Below are the code and all the weights of a small trained network. Each question names an input and a class and asks about switching units off, where a switched-off unit gives its printed mean instead of its output.

import numpy as np


def w(rows, s, z=0):
    codes = np.array(rows[::2]) - 128.0
    scale = np.full(codes.shape[1], s)
    scale[-1] = z or s
    return codes * scale


def f(y):
    return y / 2 * (1 + np.tanh(0.7978845608 * (y + 0.044715 * y**3)))


def log_softmax(a):
    a = a - a.max(-1, keepdims=True)
    return a - np.log(np.exp(a).sum(-1, keepdims=True))


def net(x, mask):
    res = np.array(x, float).reshape(1, 6) / 4 @ E
    y = f(res @ A[0][:, :-1].T + A[0][:, -1])
    res = res + np.where(mask, y, B[0][:, -1]) @ B[0][:, :-1]
    return log_softmax(res[-1] @ U[:, :-1].T + U[:, -1])


A, B = {}, {}
E = w([
[1,126,162],'x0',
[175,215,229],'x1',
[127,125,131],'x2',
[122,128,126],'x3',
[160,17,206],'x4',
[128,125,127],'x5',
],0.0073)
A[0] = w([
[95,206,87,126],'neuron 1',
[115,193,92,111],'neuron 2',
[49,121,157,92],'neuron 3',
[132,71,201,121],'neuron 4',
[221,126,79,106],'neuron 5',
[51,120,154,91],'neuron 6',
[254,86,66,106],'neuron 7',
[110,89,72,104],'neuron 8',
[118,97,72,83],'neuron 9',
[18,121,161,117],'neuron 10',
[114,73,76,77],'neuron 11',
[134,112,93,97],'neuron 12',
[117,190,66,102],'neuron 13',
[146,182,190,110],'neuron 14',
[116,79,53,94],'neuron 15',
[131,71,45,118],'neuron 16',
[117,185,79,102],'neuron 17',
[108,184,109,135],'neuron 18',
[194,204,201,114],'neuron 19',
[106,187,87,96],'neuron 20',
[147,59,202,78],'neuron 21',
[154,171,166,97],'neuron 22',
[106,38,193,129],'neuron 23',
[141,121,128,219],'neuron 24',
[110,88,57,100],'neuron 25',
[141,177,179,139],'neuron 26',
[144,179,196,106],'neuron 27',
[34,111,154,95],'neuron 28',
[152,73,188,174],'neuron 29',
[139,120,138,254],'neuron 30',
],0.0098)
B[0] = w([
[254,43,73,175],'neuron 1',
[170,48,113,153],'neuron 2',
[227,206,200,144],'neuron 3',
[185,89,77,162],'neuron 4',
[175,239,210,162],'neuron 5',
[197,192,184,142],'neuron 6',
[161,231,178,189],'neuron 7',
[41,71,242,143],'neuron 8',
[121,48,223,131],'neuron 9',
[192,222,160,176],'neuron 10',
[119,89,162,137],'neuron 11',
[130,120,184,122],'neuron 12',
[192,15,139,155],'neuron 13',
[47,25,166,158],'neuron 14',
[79,76,204,150],'neuron 15',
[61,116,209,167],'neuron 16',
[171,54,122,148],'neuron 17',
[144,90,84,158],'neuron 18',
[36,78,165,189],'neuron 19',
[238,70,127,146],'neuron 20',
[203,53,84,151],'neuron 21',
[62,76,214,139],'neuron 22',
[198,123,74,180],'neuron 23',
[65,179,82,212],'neuron 24',
[65,69,201,149],'neuron 25',
[79,68,127,166],'neuron 26',
[65,23,161,157],'neuron 27',
[190,208,189,154],'neuron 28',
[141,109,42,193],'neuron 29',
[59,176,67,254],'neuron 30',
],0.0061,0.0087)
U = w([
[83,60,204,57],'0',
[142,143,84,254],'1',
[149,139,84,238],'2',
[252,57,67,10],'3',
[222,217,192,26],'4',
],0.011,0.007)

Each question gives the input, the list of numbers given to net, and the class t.
The units are the neurons (one row each of A and B). Each row of codes is followed by its name. A weight is (code - 128) times the scale printed after its matrix; where a second scale follows, it is the last column's (A, B and U).
mask holds one flag per neuron, in row order. A switched-off neuron (its flag False) gives its mean, the last column of its row in B, instead of its output. The means were averaged over made-up inputs and are rounded, as every weight is.
A unit's drop is (log p(t) with every unit on - log p(t) with that unit switched off) / (log p(t) with every unit on - log p(t) with every unit switched off).
The circuit of an input: a set's keep is (log p(t) with only the set's units on - log p(t) with every unit switched off) / (log p(t) with every unit on - log p(t) with every unit switched off). Starting from the 12 units with the biggest drops (on a tie, the unit counted first), units are removed one at a time, each time the one whose removal leaves the highest keep (on an exact tie, the one counted first), for as long as the keep stays at least 0.8.
units of the circuit, in order: the units of the circuit, biggest drop first
unit that matters most: the unit with the biggest drop
k most important neurons: the k neurons with the biggest drops, biggest first
drop when u is switched off: that unit's drop, to one decimal
input [-2,-2,5,-4,-6,3], class 3: units of the circuit, in order : [neuron 1; neuron 13; neuron 20]
input [-1,6,-4,2,4,3], class 0: units of the circuit, in order : [neuron 19; neuron 14]
input [-7,0,-1,-5,-7,-2], class 3: units of the circuit, in order : [neuron 13; neuron 1]
input [6,3,0,3,-4,0], class 4: unit that matters most : neuron 10
input [3,-7,6,1,2,-1], class 0: units of the circuit, in order : [neuron 8; neuron 16]
input [2,-5,-2,3,-6,-5], class 3: units of the circuit, in order : [neuron 1; neuron 13; neuron 20]
input [-8,-6,4,2,2,0], class 4: units of the circuit, in order : [neuron 7; neuron 5]
input [-7,-1,-8,-5,-5,-4], class 4: 2 most important neurons : [neuron 5; neuron 7]
input [-8,7,6,1,-8,7], class 3: units of the circuit, in order : [neuron 1; neuron 13]
input [8,-7,-7,7,-3,4], class 4: 3 most important neurons : [neuron 10; neuron 28; neuron 3]
input [7,-6,-3,0,-1,-2], class 4: 4 most important neurons : [neuron 10; neuron 28; neuron 3; neuron 6]
input [7,4,-6,-4,4,0], class 4: units of the circuit, in order : [neuron 10; neuron 3]
input [-6,-2,1,0,5,-3], class 4: 2 most important neurons : [neuron 7; neuron 5]
input [-5,8,1,3,7,4], class 0: units of the circuit, in order : [neuron 19]
input [-3,7,3,2,-6,6], class 0: drop when neuron 22 is switched off : 0.1
input [-6,4,-8,6,-8,-6], class 3: drop when neuron 1 is switched off : 0.2
input [-6,-2,6,4,5,-5], class 4: drop when neuron 7 is switched off : 0.7
input [-1,7,0,1,-3,5], class 0: drop when neuron 7 is switched off : 0.0
